Below are the code and all the weights of a small trained network. Each question names an input and a class and asks about switching units off, where a switched-off unit gives its printed mean instead of its output.

import numpy as np


def w(rows, s, z=0):
    codes = np.array(rows[::2]) - 128.0
    scale = np.full(codes.shape[1], s)
    scale[-1] = z or s
    return codes * scale


def f(y):
    return np.maximum(y, 0)


def log_softmax(a):
    a = a - a.max(-1, keepdims=True)
    return a - np.log(np.exp(a).sum(-1, keepdims=True))


def net(x, mask):
    res = np.array(x, float).reshape(1, 3) / 4 @ E
    y = f(res @ A[0][:, :-1].T + A[0][:, -1])
    res = res + np.where(mask, y, B[0][:, -1]) @ B[0][:, :-1]
    return log_softmax(res[-1] @ U[:, :-1].T + U[:, -1])


A, B = {}, {}
E = w([
[144,5,119,10],'x0',
[50,112,53,160],'x1',
[162,216,59,63],'x2',
],0.011)
A[0] = w([
[43,115,57,130,221],'n0',
[101,66,136,46,34],'n1',
[69,95,41,153,165],'n2',
[27,110,34,166,132],'n3',
[138,65,183,194,109],'n4',
[198,135,172,127,179],'n5',
[146,181,49,50,72],'n6',
[111,16,73,16,91],'n7',
[45,51,238,196,138],'n8',
[211,153,220,117,181],'n9',
[34,254,195,169,31],'n10',
[193,212,58,93,142],'n11',
[118,73,214,173,4],'n12',
[200,62,95,73,121],'n13',
],0.0086,0.0027)
B[0] = w([
[213,69,74,45,205],'n0',
[112,180,33,228,196],'n1',
[229,76,132,78,198],'n2',
[238,73,42,66,218],'n3',
[112,222,69,37,191],'n4',
[197,35,51,116,180],'n5',
[75,208,211,83,198],'n6',
[109,227,2,231,254],'n7',
[79,242,111,21,240],'n8',
[250,29,47,110,206],'n9',
[142,192,37,225,237],'n10',
[58,213,151,41,219],'n11',
[108,236,137,61,182],'n12',
[91,184,50,172,204],'n13',
],0.0066,0.01)
U = w([
[96,164,92,236,96],'0',
[254,81,116,49,69],'1',
[20,173,160,4,97],'2',
[133,97,139,104,251],'3',
[44,77,228,182,82],'4',
[21,42,188,180,83],'5',
[85,72,243,128,86],'6',
],0.013,0.012)

Each question gives the input, the list of numbers given to net, and the class t.
The units are the neurons (one row each of A and B). Each row of codes is followed by its name. A weight is (code - 128) times the scale printed after its matrix; where a second scale follows, it is the last column's (A, B and U).
mask holds one flag per neuron, in row order. A switched-off neuron (its flag False) gives its mean, the last column of its row in B, instead of its output. The means were averaged over made-up inputs and are rounded, as every weight is.
A unit's drop is (log p(t) with every unit on - log p(t) with that unit switched off) / (log p(t) with every unit on - log p(t) with every unit switched off).
The circuit of an input: a set's keep is (log p(t) with only the set's units on - log p(t) with every unit switched off) / (log p(t) with every unit on - log p(t) with every unit switched off). Starting from the 12 units with the biggest drops (on a tie, the unit counted first), units are removed one at a time, each time the one whose removal leaves the highest keep (on an exact tie, the one counted first), for as long as the keep stays at least 0.8.
circuit, biggest first: the units of the circuit, biggest drop first
most important unit: the unit with the biggest drop
k most important neurons: the k neurons with the biggest drops, biggest first
drop when u is switched off: that unit's drop, to one decimal
input [-3,5,-7], class 2: most important unit	n8
input [-2,-1,-2], class 3: 2 most important neurons	n7, n11
input [-3,4,1], class 1: circuit, biggest first	n7, n3
input [7,-6,-2], class 0: circuit, biggest first	n7, n1
input [0,8,7], class 1: 4 most important neurons	n3, n0, n2, n8
input [-3,4,-1], class 1: 2 most important neurons	n7, n3
input [6,4,-5], class 0: 2 most important neurons	n7, n1
input [-3,6,7], class 2: 2 most important neurons	n11, n6
input [-2,-2,0], class 3: 2 most important neurons	n7, n3
input [1,4,-5], class 2: 2 most important neurons	n8, n9
input [7,8,-7], class 1: 3 most important neurons	n3, n2, n0
input [-4,-5,0], class 1: 3 most important neurons	n7, n9, n1
input [-2,0,-1], class 3: 4 most important neurons	n7, n1, n13, n10
input [8,-6,5], class 0: most important neuron	n7
input [-6,7,5], class 1: 2 most important neurons	n3, n0
input [4,-6,-7], class 2: 2 most important neurons	n8, n12
input [-3,-6,8], class 2: 3 most important neurons	n11, n6, n3
input [6,-3,0], class 0: drop when n7 is switched off	0.1
input [7,4,-5], class 0: drop when n7 is switched off	0.8
input [7,0,5], class 0: drop when n7 is switched off	0.3
input [7,6,1], class 0: drop when n1 is switched off	0.2
input [1,1,4], class 2: most important neuron	n9
